Below are the code and all the weights of a small trained network. Each question names an input and a class and asks about switching units off, where a switched-off unit gives its printed mean instead of its output.

import numpy as np


def w(rows, s, z=0):
    codes = np.array(rows[::2]) - 128.0
    scale = np.full(codes.shape[1], s)
    scale[-1] = z or s
    return codes * scale


def norm(h):
    return h / np.sqrt((h * h).mean(-1, keepdims=True) + 1e-5)


def f(y):
    return y / 2 * (1 + np.tanh(0.7978845608 * (y + 0.044715 * y**3)))


def log_softmax(a):
    a = a - a.max(-1, keepdims=True)
    return a - np.log(np.exp(a).sum(-1, keepdims=True))


def net(x, mask):
    res = np.array(x, float).reshape(1, 7) / 4 @ E
    u = 0
    for l in range(4):
        y = f(norm(res) @ A[l][:, :-1].T + A[l][:, -1])
        res = res + np.where(mask[u : u + 8], y, B[l][:, -1]) @ B[l][:, :-1]
        u += 8
    return log_softmax(norm(res)[-1] @ U[:, :-1].T + U[:, -1])


A, B = {}, {}
E = w([
[189,237,162,151,90,84,172,116,223],'x0',
[163,3,181,171,47,92,187,206,154],'x1',
[178,145,75,168,221,90,216,151,77],'x2',
[129,127,130,129,130,129,126,126,128],'x3',
[133,188,182,148,95,48,69,173,14],'x4',
[128,127,126,126,128,128,130,126,130],'x5',
[197,143,183,32,173,171,139,172,102],'x6',
],0.0027)
A[0] = w([
[23,118,47,222,87,79,144,90,144,82],'0.n1',
[146,148,191,2,169,179,157,218,120,67],'0.n2',
[66,123,234,87,58,173,70,106,183,52],'0.n3',
[178,190,165,144,115,102,144,116,171,2],'0.n4',
[179,66,145,177,92,132,115,184,154,8],'0.n5',
[116,196,80,95,169,129,91,100,125,84],'0.n6',
[152,63,60,102,152,156,180,68,190,44],'0.n7',
[56,131,202,65,62,150,68,109,193,59],'0.n8',
],0.0036,0.0034)
B[0] = w([
[212,80,158,175,169,118,63,46,121,254],'0.n1',
[213,69,165,194,166,116,84,1,126,251],'0.n2',
[208,148,38,169,82,207,82,188,118,240],'0.n3',
[114,137,98,92,129,89,144,208,176,50],'0.n4',
[98,97,128,68,65,130,213,90,110,53],'0.n5',
[82,145,148,124,79,154,183,109,95,199],'0.n6',
[77,151,220,162,173,153,135,193,134,176],'0.n7',
[177,157,65,169,76,203,100,170,92,241],'0.n8',
],0.004,0.0009)
A[1] = w([
[68,71,65,80,134,133,105,128,91,4],'1.n1',
[135,96,174,165,109,101,144,90,104,68],'1.n2',
[62,40,109,89,166,151,83,147,44,95],'1.n3',
[167,161,145,128,179,81,162,87,105,147],'1.n4',
[147,213,184,162,65,128,150,121,121,117],'1.n5',
[115,82,12,72,154,207,174,137,239,62],'1.n6',
[173,125,37,163,216,73,215,161,95,47],'1.n7',
[105,126,136,3,149,151,159,194,84,11],'1.n8',
],0.0037,0.0027)
B[1] = w([
[125,123,120,100,113,110,151,157,180,95],'1.n1',
[105,148,110,151,146,110,133,107,117,102],'1.n2',
[106,118,67,76,167,104,107,186,219,252],'1.n3',
[105,116,111,123,89,158,115,156,134,212],'1.n4',
[100,101,96,105,171,115,118,151,152,176],'1.n5',
[71,167,254,185,150,122,103,148,114,218],'1.n6',
[175,165,112,192,73,223,91,177,108,167],'1.n7',
[145,139,120,147,118,110,103,109,154,74],'1.n8',
],0.0057,0.0014)
A[2] = w([
[184,238,175,131,74,68,181,100,217,137],'2.n1',
[253,109,195,2,172,142,141,98,101,3],'2.n2',
[127,138,110,167,218,125,229,149,89,83],'2.n3',
[117,172,150,109,98,10,39,211,28,43],'2.n4',
[177,31,195,127,63,80,189,166,126,64],'2.n5',
[143,11,153,170,89,123,169,197,130,81],'2.n6',
[66,221,79,77,213,183,90,46,110,86],'2.n7',
[100,62,142,108,116,136,161,170,115,61],'2.n8',
],0.0039,0.0031)
B[2] = w([
[96,21,73,66,203,100,79,180,124,201],'2.n1',
[218,16,126,122,222,135,81,40,76,147],'2.n2',
[137,126,139,143,49,186,40,171,150,137],'2.n3',
[51,119,244,194,191,199,126,134,226,167],'2.n4',
[62,221,111,73,99,129,186,47,98,163],'2.n5',
[116,231,100,56,105,120,196,87,108,181],'2.n6',
[124,151,141,91,19,63,253,121,117,253],'2.n7',
[96,158,131,94,120,100,124,142,146,113],'2.n8',
],0.005,0.0026)
A[3] = w([
[50,114,255,185,214,199,167,111,198,70],'3.n1',
[119,76,77,218,135,85,115,12,122,84],'3.n2',
[84,231,93,71,90,122,198,78,41,63],'3.n3',
[185,172,53,210,161,192,173,214,49,4],'3.n4',
[59,57,31,54,190,94,93,210,119,29],'3.n5',
[130,126,34,72,199,37,81,196,202,64],'3.n6',
[133,116,89,213,105,21,86,54,150,65],'3.n7',
[133,142,103,111,30,236,24,154,125,78],'3.n8',
],0.0045,0.0033)
B[3] = w([
[62,226,220,221,140,43,23,196,21,248],'3.n1',
[235,74,194,36,218,192,109,91,50,161],'3.n2',
[107,113,149,101,46,61,204,75,161,255],'3.n3',
[202,141,64,189,4,221,56,136,252,154],'3.n4',
[116,115,77,94,212,13,117,217,245,191],'3.n5',
[67,31,42,86,171,97,71,227,177,179],'3.n6',
[177,59,161,60,189,181,124,126,86,151],'3.n7',
[235,182,44,235,96,167,166,179,202,235],'3.n8',
],0.005,0.002)
U = w([
[50,206,109,43,32,34,234,33,141,252],'0',
[233,193,24,238,37,239,43,198,218,11],'1',
[11,220,253,220,217,65,18,198,65,57],'2',
[73,40,11,24,238,18,63,232,239,56],'3',
[235,33,170,78,238,191,69,2,20,116],'4',
],0.0087,0.0026)

Each question gives the input, the list of numbers given to net, and the class t.
The units are the neurons (one row each of A and B). Each row of codes is followed by its name. A weight is (code - 128) times the scale printed after its matrix; where a second scale follows, it is the last column's (A, B and U).
mask holds one flag per neuron, layer by layer. A switched-off neuron (its flag False) gives its mean, the last column of its row in B, instead of its output. The means were averaged over made-up inputs and are rounded, as every weight is.
A unit's drop is (log p(t) with every unit on - log p(t) with that unit switched off) / (log p(t) with every unit on - log p(t) with every unit switched off).
The circuit of an input: a set's keep is (log p(t) with only the set's units on - log p(t) with every unit switched off) / (log p(t) with every unit on - log p(t) with every unit switched off). Starting from the 12 units with the biggest drops (on a tie, the unit counted first), units are removed one at a time, each time the one whose removal leaves the highest keep (on an exact tie, the one counted first), for as long as the keep stays at least 0.8.
units of the circuit, in order: the units of the circuit, biggest drop first
most important unit: the unit with the biggest drop
k most important neurons: the k neurons with the biggest drops, biggest first
top k neurons in layer l: the k neurons of layer l with the biggest drops, biggest first
input [-3,4,5,-2,5,4,-6], class 4: 4 most important neurons : 0.n1, 1.n6, 3.n2, 0.n3
input [-8,5,-8,-6,3,1,-3], class 1: top 2 neurons in layer 0 : 0.n3, 0.n8
input [1,-5,5,4,-8,7,-3], class 2: units of the circuit, in order : 1.n6
input [-3,6,-4,-4,-3,1,-6], class 0: top 2 neurons in layer 2 : 2.n6, 2.n5
input [4,0,2,3,-8,-8,-8], class 2: units of the circuit, in order : 3.n1, 1.n6
input [-1,-4,7,4,-4,1,-6], class 1: 2 most important neurons : 1.n7, 3.n4
input [-1,4,-5,-5,-4,-8,6], class 4: 2 most important neurons : 0.n2, 2.n2
input [1,3,8,-7,8,1,-5], class 1: 4 most important neurons : 1.n7, 3.n4, 1.n6, 0.n7
input [7,-4,-7,-2,0,-2,0], class 1: 2 most important neurons : 0.n8, 0.n3
input [3,-7,1,5,-3,-5,6], class 0: 2 most important neurons : 2.n7, 0.n1
input [-1,-3,-5,2,4,6,8], class 4: 2 most important neurons : 2.n2, 0.n2
input [-6,8,6,-6,-7,-6,-2], class 0: units of the circuit, in order : 2.n6, 2.n5
input [-3,4,6,-7,1,-4,-6], class 1: 3 most important neurons : 1.n7, 3.n4, 0.n2
input [7,-5,5,4,6,-4,6], class 3: most important unit : 2.n1
input [3,8,7,2,-2,8,-2], class 0: 2 most important neurons : 2.n5, 2.n6
input [-4,-4,3,-8,0,0,1], class 0: 2 most important neurons : 2.n7, 2.n1
input [-7,6,8,-5,-6,3,3], class 1: units of the circuit, in order : 1.n7, 3.n4
input [3,3,-2,5,-7,-3,-7], class 2: 3 most important neurons : 3.n1, 1.n6, 0.n7
input [-8,1,1,-5,5,-5,-7], class 3: 2 most important neurons : 1.n3, 1.n6
input [-5,-7,-8,7,6,-8,2], class 1: units of the circuit, in order : 3.n8
input [6,-7,-2,0,6,2,8], class 4: top 2 neurons in layer 3 : 3.n1, 3.n5
input [6,5,-2,-2,1,-8,-6], class 3: top 2 neurons in layer 0 : 0.n2, 0.n4
input [4,1,-1,3,1,1,4], class 3: 3 most important neurons : 2.n1, 0.n4, 0.n1
input [-5,-2,-4,-3,2,3,-1], class 3: top 2 neurons in layer 1 : 1.n3, 1.n7
input [2,6,0,-4,-3,-7,-6], class 0: top 3 neurons in layer 0 : 0.n2, 0.n5, 0.n7
input [-4,-4,4,3,2,-7,-2], class 0: top 3 neurons in layer 0 : 0.n3, 0.n6, 0.n8
